Each row has a name. After each piece below comes the name of the row it's from, unless a question asks for something else. Each question is about the rows just above it.

k_475: [157  97  96 101]
k_919: [ 97 161 158 155]
k_156: [ 98 101  98  97]
k_881: [158  97  96 101]
k_702: [ 97 157 158 156]
q: [158  97  96 101]
k_881
The row with [157  97] is
k_475

k_59: [131 125 126 127 125 125 133 125 137]
k_436: [151 137 135 117  98 118 135 128 127]
k_645: [127 129 128 129 128 130 128 128 129]
k_332: [154 139 139 118 106 120 138 136 113]
k_278: [129 129 130 120 112 119 130 125 128]
k_498: [147 151 148 137 135 153 153 162  89]
k_485: [136 138 138 137 138 145 146 147 110]
k_531: [ 98 104 108 122 140 107  94 100 150]
k_146: [140 126 131 112 115 107 118 124 114]
k_804: [124 125 122 131 120 129 130 119 152]
Which value appears more than once in k_59?
[125]
Among the named rows, does one hold [131 126] next to each other, in this order?
no
Which value appears more than once in k_436?
[135]
Among the named rows, does one hold [129 128 128 130 128] next to each other, in this order?
no
q: [124 125 122 131 120 129 130 119 152]
k_804

k_70: [117 153 153 117 115 153 131 122 115 104]
k_145: [105 142 104 162 127 151 131 122 115 132]
k_182: [111 153 101 151  96 145 128 124 121 104]
k_547: [111 153 101 151  96 145 128 122 112 113]
k_109: [131 142 117 166 117 149 142 120 104 148]
k_343: [115 142 102 151 112 151 131 122 115 101]
Among the named rows, does one hold [132 122] next to each other, in this order?
no
Which row holds [117 153 153 117 115 153 131 122 115 104]?
k_70
q: [131 142 117 166 117 149 142 120 104 148]
k_109

k_515: [133  90 125 131]
k_496: [131 131 124 131]
k_952: [135 111 124 132]
Among the named rows, does one hold [135 111] next to each other, in this order?
yes
Is [135 111 124 132] printed in one of the named rows, side by side and in this order?
yes
Repeated in k_496:
[131]
q: [133  90]
k_515

k_124: [121 127 130 125 150 129 130 129 127 126 129 149]
k_478: [121 127 130 125 150 128 130 129 127 126 129 149]
k_594: [131 145 127 128 147 128 128 131 103 130 130 145]
k_521: [121 127 130 125 150 129 130 129 127 130 127 150]
q: [131 145 127 128 147 128 128 131 103 130 130 145]
k_594
q: [127 130 127 150]
k_521

k_554: [127 128 129 128 129 144  94]
k_428: [128 127 129 128 128 128 128]
k_802: [129 112 132 139 139 139 156]
q: [129 112 132 139]
k_802
Which row holds [128 127 129 128 128]?
k_428
Repeated in k_428:
[128]
Repeated in k_802:
[139]

k_426: [140 122 158 166 136 123 105 122 139 105 143 108 154 122 126 137 121 132
 126 123 114 121 120 126 120 143 121 119 144 122 124]
k_394: [123 122  92  92 121 129 164 144 120 164 111 160 101 144 143 116 131 128
 135 138 122 131 119 146 128 115 137 119 116 148 122]
k_974: [124 138 117 109 126 135 144 134 125 144 124 142 117 134 131 125 137 130
 132 133 146 137 143 131 139 121 135 141 122 134 135]
k_976: [128 128 127 127 128 129 132 130 128 132 127 131 127 130 130 127 128 128
 129 129 130 128 131 132 128 127 129 129 128 131 128]
k_858: [137 130 116 117 132 159 168 153 134 167 127 164 121 132 152 128 136 139
 144 147 129 136 132 159 132 133 145 122 133 156 127]
k_669: [142 128 157 162 138 127 116 128 141 116 143 118 153 128 131 139 125 135
 130 129 123 125 129 133 124 143 128 123 145 129 127]
Among the named rows, does one hold [146 119] next to each other, in this order?
no
Does one of the named rows hold [126 123 114] side by side, in this order?
yes
q: [123 122  92  92 121 129 164 144 120 164 111 160 101 144 143 116 131 128
 135 138 122 131 119 146 128 115 137 119 116 148 122]
k_394
Does one of the named rows hold [152 128 136 139] side by side, in this order?
yes
q: [128 128 127 127 128 129 132 130 128 132 127 131 127 130 130 127 128 128
 129 129 130 128 131 132 128 127 129 129 128 131 128]
k_976

k_510: [159 111  98 130 156]
k_577: [130 159 130 159 156]
k_677: [111 159 130  98 131]
q: [111  98 130 156]
k_510
q: [130 159 130 159 156]
k_577
Is [130 159 130 158 156] printed in one of the named rows, side by side and in this order?
no
q: [111 159 130  98]
k_677

k_499: [147 122 144 113 127 115 115 148  93 144 145 145 111 154 145 105 112 133
 145 111 137 151 120 105 139 144 112 142 126 116 144 123 129 132 129 149
 123 120 130 151 146 145 123 142 137 122]
k_371: [120 105 137 144 112 109 124 124 110 134 138 133 128 131 120 109 129 122
 120 115 135 138 126 109 138 114 129 129 120 139 124 110 124 120 124 140
 121 126 116 127 122 129 126 116 135 117]
k_509: [128 122 128 120 126 124 121 128 120 125 125 126 120 128 129 122 120 127
 129 122 123 126 122 129 138 129 109 114 126 120 128 126 124 127 123 125
 124 122 127 128 129 127 122 129 123 125]
q: [109 138 114 129 129]
k_371
Does one of the named rows hold [123 110 134] side by side, in this order?
no
Which row holds [120 105 139 144 112]?
k_499
q: [129 120 139 124 110 124 120 124]
k_371
q: [120 105 137 144 112]
k_371
Where do [133 145 111 137] appear?
k_499

k_550: [133 128 147 128 128 117 132 138 120]
k_193: [133 127  92 127 128 156 132 123 151]
k_173: [133 128 147 128 128 117 132 112 128]
k_571: [133 128 147 128 128 117 132 111 134]
k_699: [128 128 117 134 129 122 158 137 125]
k_559: [156 131 141 126 129 122 158 137 125]
The row with [133 128 147 128 128 117 132 111 134] is
k_571
Is [126 141] printed in one of the named rows, side by side and in this order?
no

